Below is a small trained network, with its code and all its weights. Each question gives an input and a class and asks what happens when units are switched off, that is, made to give their printed mean instead of their output.

import numpy as np


def w(rows, s, z=0):
    codes = np.array(rows[::2]) - 128.0
    scale = np.full(codes.shape[1], s)
    scale[-1] = z or s
    return codes * scale


def norm(h):
    return h / np.sqrt((h * h).mean(-1, keepdims=True) + 1e-5)


def f(y):
    return np.maximum(y, 0)


def log_softmax(a):
    a = a - a.max(-1, keepdims=True)
    return a - np.log(np.exp(a).sum(-1, keepdims=True))


def net(x, mask):
    res = np.array(x, float).reshape(1, 6) / 4 @ E
    u = 0
    for l in range(2):
        y = f(norm(res) @ A[l][:, :-1].T + A[l][:, -1])
        res = res + np.where(mask[u : u + 9], y, B[l][:, -1]) @ B[l][:, :-1]
        u += 9
    return log_softmax(norm(res)[-1] @ U[:, :-1].T + U[:, -1])


A, B = {}, {}
E = w([
[188,174,116,105,200,240,90,181,160,59,139,124],'x0',
[180,60,71,46,138,5,119,176,167,159,152,80],'x1',
[227,2,85,121,132,148,110,83,158,181,85,182],'x2',
[104,105,150,86,142,189,175,75,55,227,34,153],'x3',
[96,155,136,186,103,14,176,151,130,73,120,48],'x4',
[117,108,94,125,49,118,98,178,64,104,140,173],'x5',
],0.0068)
A[0] = w([
[69,191,132,160,129,51,193,131,167,83,191,62,126],'L0N0',
[90,172,129,144,91,65,119,83,58,173,112,150,105],'L0N1',
[163,89,136,190,105,144,82,152,120,133,106,199,26],'L0N2',
[149,119,97,86,159,96,172,178,163,145,124,95,51],'L0N3',
[149,127,156,133,140,138,115,136,147,85,165,119,59],'L0N4',
[90,101,138,72,141,119,192,115,129,227,67,116,181],'L0N5',
[136,90,129,193,159,77,166,56,225,144,132,111,159],'L0N6',
[101,181,255,150,124,130,181,139,106,144,119,110,1],'L0N7',
[189,139,127,82,160,107,133,183,150,93,122,47,160],'L0N8',
],0.0075,0.0037)
B[0] = w([
[149,179,87,169,100,75,90,254,143,82,201,37,254],'L0N0',
[114,128,126,68,61,151,149,155,118,107,159,138,195],'L0N1',
[81,125,96,107,141,130,187,121,232,93,200,141,157],'L0N2',
[101,87,163,183,168,146,53,135,120,97,81,106,171],'L0N3',
[130,140,73,106,82,145,133,91,79,177,41,167,153],'L0N4',
[151,75,193,163,151,88,181,73,160,227,93,164,227],'L0N5',
[215,150,165,164,133,138,88,65,61,214,124,156,211],'L0N6',
[144,97,158,87,103,131,103,197,129,65,184,96,180],'L0N7',
[106,125,61,159,166,114,70,115,179,136,83,104,209],'L0N8',
],0.0084,0.008)
A[1] = w([
[38,239,215,217,202,186,187,95,88,96,75,99,168],'L1N0',
[157,101,63,129,209,76,93,162,138,126,53,96,221],'L1N1',
[66,192,112,122,145,137,133,172,123,70,137,88,127],'L1N2',
[120,119,85,224,84,187,162,99,163,96,150,150,2],'L1N3',
[66,104,150,145,176,172,125,128,42,123,114,143,126],'L1N4',
[164,128,124,101,178,123,175,13,119,210,49,134,41],'L1N5',
[130,44,132,108,73,66,168,154,79,189,121,68,111],'L1N6',
[119,126,144,91,255,217,67,111,133,88,77,76,44],'L1N7',
[104,209,207,160,85,113,162,155,96,113,93,107,116],'L1N8',
],0.0076,0.0022)
B[1] = w([
[222,138,109,164,22,23,155,143,63,218,138,62,196],'L1N0',
[102,119,160,182,148,121,47,107,167,107,165,63,248],'L1N1',
[166,106,188,155,159,117,66,54,119,178,69,91,223],'L1N2',
[92,93,161,88,196,148,149,104,130,109,72,146,158],'L1N3',
[161,132,119,162,163,97,155,106,119,133,117,167,160],'L1N4',
[85,79,189,193,254,44,87,94,141,152,90,129,254],'L1N5',
[162,140,133,67,101,246,225,73,47,187,42,232,225],'L1N6',
[72,109,171,6,81,161,209,112,92,69,137,210,205],'L1N7',
[142,192,13,112,115,139,161,169,156,111,170,124,198],'L1N8',
],0.0082,0.0069)
U = w([
[46,126,102,50,170,174,106,109,194,47,122,192,2],'0',
[150,188,104,208,91,65,40,173,155,86,170,9,209],'1',
[163,206,111,111,34,116,222,137,70,174,129,150,67],'2',
[155,106,199,173,170,105,115,13,125,209,68,173,209],'3',
],0.012,0.0025)

Each question gives the input, the list of numbers given to net, and the class t.
The units are the neurons (one row each of A and B). Each row of codes is followed by its name. A weight is (code - 128) times the scale printed after its matrix; where a second scale follows, it is the last column's (A, B and U).
mask holds one flag per neuron, layer by layer. A switched-off neuron (its flag False) gives its mean, the last column of its row in B, instead of its output. The means were averaged over made-up inputs and are rounded, as every weight is.
A unit's drop is (log p(t) with every unit on - log p(t) with that unit switched off) / (log p(t) with every unit on - log p(t) with every unit switched off).
The circuit of an input: a set's keep is (log p(t) with only the set's units on - log p(t) with every unit switched off) / (log p(t) with every unit on - log p(t) with every unit switched off). Starting from the 12 units with the biggest drops (on a tie, the unit counted first), units are removed one at a time, each time the one whose removal leaves the highest keep (on an exact tie, the one counted first), for as long as the keep stays at least 0.8.
circuit, biggest first: the units of the circuit, biggest drop first
unit that matters most: the unit with the biggest drop
k most important neurons: the k neurons with the biggest drops, biggest first
top k neurons in layer l: the k neurons of layer l with the biggest drops, biggest first
drop when u is switched off: that unit's drop, to one decimal
input [7,-2,2,5,1,5], class 0: top 3 neurons in layer 0 => [L0N5; L0N2; L0N6]
input [-8,2,-1,3,1,5], class 2: unit that matters most => L0N1
input [8,-7,3,4,-8,2], class 0: top 3 neurons in layer 1 => [L1N7; L1N2; L1N6]
input [3,5,-2,-4,-6,-5], class 0: circuit, biggest first => [L1N7; L0N0; L0N5]
input [4,-2,-4,1,-4,-5], class 2: circuit, biggest first => [L1N0; L1N7]
input [-1,-2,3,0,6,-1], class 1: 2 most important neurons => [L0N0; L1N7]
input [-7,6,-4,4,-1,5], class 2: top 2 neurons in layer 0 => [L0N1; L0N6]
input [3,-3,0,2,-2,3], class 2: 2 most important neurons => [L0N0; L0N5]
input [6,5,3,-5,-8,-5], class 0: circuit, biggest first => [L1N7; L0N5]
input [8,3,6,-1,4,1], class 0: top 2 neurons in layer 1 => [L1N7; L1N0]
input [5,-7,2,-8,-3,-3], class 0: 3 most important neurons => [L1N7; L1N3; L0N5]
input [8,7,-6,-4,-7,1], class 0: 2 most important neurons => [L1N7; L0N0]
input [-5,4,0,-4,0,7], class 2: top 2 neurons in layer 1 => [L1N6; L1N5]
input [3,-8,-7,8,-8,-1], class 2: unit that matters most => L1N0
input [-1,4,0,-4,-8,-2], class 0: 2 most important neurons => [L0N0; L0N5]
input [7,0,0,-6,-2,-3], class 0: 2 most important neurons => [L1N7; L0N0]
input [8,2,2,7,6,7], class 0: top 2 neurons in layer 0 => [L0N0; L0N6]
input [0,-3,-6,6,3,4], class 2: drop when L1N1 is switched off => 0.1
input [7,3,3,5,8,2], class 0: drop when L0N1 is switched off => -0.1
input [-4,0,-6,5,-2,-5], class 2: drop when L0N7 is switched off => 0.2
input [0,1,-7,8,3,-8], class 2: drop when L0N5 is switched off => 0.1
input [1,-8,-5,6,7,-1], class 1: top neuron in layer 0 => [L0N7]
